Below are the code and all the weights of a small trained network. Each question names an input and a target symbol and asks about switching units off, where a switched-off unit gives its printed mean instead of its output.

import numpy as np


def w(rows, s, z=0):
    codes = np.array(rows[::2]) - 128.0
    scale = np.full(codes.shape[1], s)
    scale[-1] = z or s
    return codes * scale


def norm(h):
    return h / np.sqrt((h * h).mean(-1, keepdims=True) + 1e-5)


def f(y):
    return np.maximum(y, 0)


def softmax(a):
    e = np.exp(a - a.max(-1, keepdims=True))
    return e / e.sum(-1, keepdims=True)


def log_softmax(a):
    a = a - a.max(-1, keepdims=True)
    return a - np.log(np.exp(a).sum(-1, keepdims=True))


def net(x, mask):
    ids = ['βδεηλπστψ'.index(c) for c in x.split()]
    T = len(ids)
    res = E[ids] + P[:T]
    u = 0
    for l in range(2):
        r = norm(res)
        for j in range(2):
            rows = slice(2 * j, 2 * j + 2)
            q, k, v = (r @ M[l][rows].T for M in (Q, K, V))
            z = softmax(np.where(np.tri(T) > 0, q @ k.T / 2**0.5, -1e9)) @ v
            o = O[l][rows]
            res = res + np.where(mask[u + j], z, o[:, -1]) @ o[:, :-1]
        u += 2
        y = f(norm(res) @ A[l][:, :-1].T + A[l][:, -1])
        res = res + np.where(mask[u : u + 4], y, B[l][:, -1]) @ B[l][:, :-1]
        u += 4
    return log_softmax(norm(res)[-1] @ U[:, :-1].T + U[:, -1])


Q, K, V, O, A, B = {}, {}, {}, {}, {}, {}
E = w([
[108,102,63,117,155,50,84,133],'β',
[90,128,59,91,151,75,103,143],'δ',
[176,197,132,213,254,192,13,132],'ε',
[131,158,152,42,129,121,148,89],'η',
[178,164,94,185,113,125,127,91],'λ',
[98,88,62,90,184,80,98,137],'π',
[152,89,201,67,132,115,120,109],'σ',
[163,93,133,82,65,111,101,109],'τ',
[142,156,153,78,128,72,116,157],'ψ',
],0.0056)
P = w([
[226,161,101,158,96,254,40,183],'0',
[65,165,105,140,91,100,110,139],'1',
[68,155,108,139,93,89,132,127],'2',
[69,146,119,136,88,93,140,118],'3',
[73,136,114,134,92,95,158,114],'4',
[80,131,122,142,85,98,164,108],'5',
[76,114,127,136,78,105,177,100],'6',
[77,108,142,141,74,115,197,94],'7',
[81,95,148,149,70,125,201,85],'8',
[80,91,149,140,72,130,203,99],'9',
],0.0033)
Q[0] = w([
[94,86,78,139,170,152,166,159],'L0H0',
[190,135,172,123,114,173,104,127],'L0H0',
[110,122,155,89,116,46,184,63],'L0H1',
[254,208,230,74,54,183,117,149],'L0H1',
],0.0092)
K[0] = w([
[86,55,155,88,70,102,149,77],'L0H0',
[125,148,105,145,164,89,142,175],'L0H0',
[209,169,121,129,143,164,165,87],'L0H1',
[140,191,75,109,208,99,5,255],'L0H1',
],0.0088)
V[0] = w([
[194,167,117,188,184,93,148,124],'L0H0',
[151,165,135,111,178,99,39,205],'L0H0',
[36,252,116,111,177,174,149,18],'L0H1',
[127,150,58,10,154,218,180,102],'L0H1',
],0.004)
O[0] = w([
[80,57,176,176,158,137,173,121,119],'L0H0',
[115,108,99,114,125,216,171,194,252],'L0H0',
[190,166,29,98,200,109,178,134,87],'L0H1',
[252,104,127,60,131,29,219,183,123],'L0H1',
],0.0044,0.0025)
A[0] = w([
[96,111,132,67,81,166,170,120,118],'L0N0',
[180,124,59,183,143,105,104,71,148],'L0N1',
[217,66,135,139,94,200,130,98,209],'L0N2',
[140,133,173,254,249,99,197,28,4],'L0N3',
],0.0048,0.0024)
B[0] = w([
[139,70,132,182,101,104,119,175,251],'L0N0',
[81,151,161,92,122,240,137,108,215],'L0N1',
[112,172,100,128,168,76,157,114,246],'L0N2',
[27,142,136,178,253,54,169,67,193],'L0N3',
],0.0062,0.0029)
Q[1] = w([
[92,236,15,63,173,222,99,70],'L1H0',
[183,188,148,197,194,255,107,135],'L1H0',
[101,241,34,101,201,195,76,65],'L1H1',
[35,136,24,24,108,76,53,50],'L1H1',
],0.0097)
K[1] = w([
[76,145,126,141,134,36,204,48],'L1H0',
[48,85,138,212,189,107,192,201],'L1H0',
[2,103,104,137,135,88,233,80],'L1H1',
[159,67,155,160,89,77,215,3],'L1H1',
],0.0085)
V[1] = w([
[178,190,202,38,113,138,9,66],'L1H0',
[102,251,122,170,83,194,212,85],'L1H0',
[172,149,14,234,68,90,81,94],'L1H1',
[150,75,185,121,254,111,63,105],'L1H1',
],0.0055)
O[1] = w([
[57,253,7,40,102,165,78,157,200],'L1H0',
[237,149,117,162,20,188,218,79,165],'L1H0',
[140,237,211,115,75,10,6,26,186],'L1H1',
[126,20,58,73,221,203,17,133,5],'L1H1',
],0.0055,0.0024)
A[1] = w([
[172,125,233,181,84,118,77,90,114],'L1N0',
[126,33,93,90,53,133,119,140,41],'L1N1',
[150,250,94,189,253,186,93,93,99],'L1N2',
[184,98,184,168,94,55,169,154,1],'L1N3',
],0.0066,0.0058)
B[1] = w([
[149,90,21,145,146,201,128,67,252],'L1N0',
[166,181,236,68,203,175,100,96,160],'L1N1',
[19,88,75,21,160,153,191,154,250],'L1N2',
[132,254,97,117,192,189,81,210,168],'L1N3',
],0.0074,0.0029)
U = w([
[98,73,69,239,142,144,18,41,67],'β',
[179,231,82,225,235,151,100,187,19],'δ',
[183,131,210,45,162,183,93,97,145],'ε',
[215,97,58,38,167,9,227,155,122],'η',
[216,98,86,190,37,185,172,83,224],'λ',
[149,2,177,153,147,12,99,187,233],'π',
[27,99,11,37,139,234,121,154,3],'σ',
[39,224,161,114,109,49,99,73,160],'τ',
[85,128,208,208,68,173,175,254,102],'ψ',
],0.0075,0.0036)

Each question gives the input, a string of symbols that net reads in full, and the target symbol t.
The units are the heads (2 rows each of Q, K, V and O) and the neurons (one row each of A and B). Each row of codes is followed by its name. A weight is (code - 128) times the scale printed after its matrix; where a second scale follows, it is the last column's (O, A, B and U).
mask holds one flag per unit, layer by layer, with each layer's heads first. A switched-off unit (its flag False) gives its mean, the last column of its rows in O or B, instead of its output. The means were averaged over made-up inputs and are rounded, as every weight is.
A unit's drop is (log p(t) with every unit on - log p(t) with that unit switched off) / (log p(t) with every unit on - log p(t) with every unit switched off).
The circuit of an input: a set's keep is (log p(t) with only the set's units on - log p(t) with every unit switched off) / (log p(t) with every unit on - log p(t) with every unit switched off). Starting from all 12 units, units are removed one at a time, each time the one whose removal leaves the highest keep (on an exact tie, the one counted first), for as long as the keep stays at least 0.8.
units of the circuit, in order: the units of the circuit, biggest drop first
k most important neurons: the k neurons with the biggest drops, biggest first
k most important neurons of layer l: the k neurons of layer l with the biggest drops, biggest first
input τ λ λ, target λ: units of the circuit, in order -> (L1H0)
input δ π τ, target δ: units of the circuit, in order -> (L1N3 L0H0 L1H0)
input σ δ ε τ ε, target β: 2 most important neurons -> (L0N2 L1N0)
input π ε η π η π ψ ψ η, target π: units of the circuit, in order -> (L1H0 L0N0 L0H0)
input δ δ β π ψ, target δ: units of the circuit, in order -> (L1N3 L0H0 L1H0)
input π λ σ η ψ, target π: units of the circuit, in order -> (L1H0 L0H0)
input ε δ ε ε ε, target σ: 2 most important neurons -> (L1N2 L0N3)
input π τ β ε τ η, target π: 3 most important neurons of layer 0 -> (L0N0 L0N3 L0N1)
input σ β β ε ψ λ π, target λ: units of the circuit, in order -> (L0H1 L1H0 L0N3)
input η ε π λ δ π, target λ: 2 most important neurons -> (L0N3 L0N1)
input λ τ σ π δ δ π η, target λ: units of the circuit, in order -> (L1H0 L0N0)
input η δ δ ε ε ψ, target η: 3 most important neurons -> (L0N1 L0N3 L1N2)
input π τ ε η δ β τ π δ, target τ: 2 most important neurons of layer 0 -> (L0N3 L0N0)
input τ ε τ π ε, target β: 2 most important neurons of layer 0 -> (L0N2 L0N1)
input ψ δ ε ε η, target ψ: most important neuron -> (L0N0)
input β τ ε, target σ: 2 most important neurons -> (L1N2 L0N3)
input β δ τ σ, target β: 2 most important neurons -> (L1N0 L0N1)
input δ ε σ, target δ: 3 most important neurons -> (L1N3 L0N3 L1N0)
input ε τ σ β σ τ, target ε: units of the circuit, in order -> (L1N1 L1H1)
input τ σ η η ε π, target η: most important neuron -> (L0N0)
input δ τ τ δ σ, target δ: 2 most important neurons -> (L1N3 L1N0)
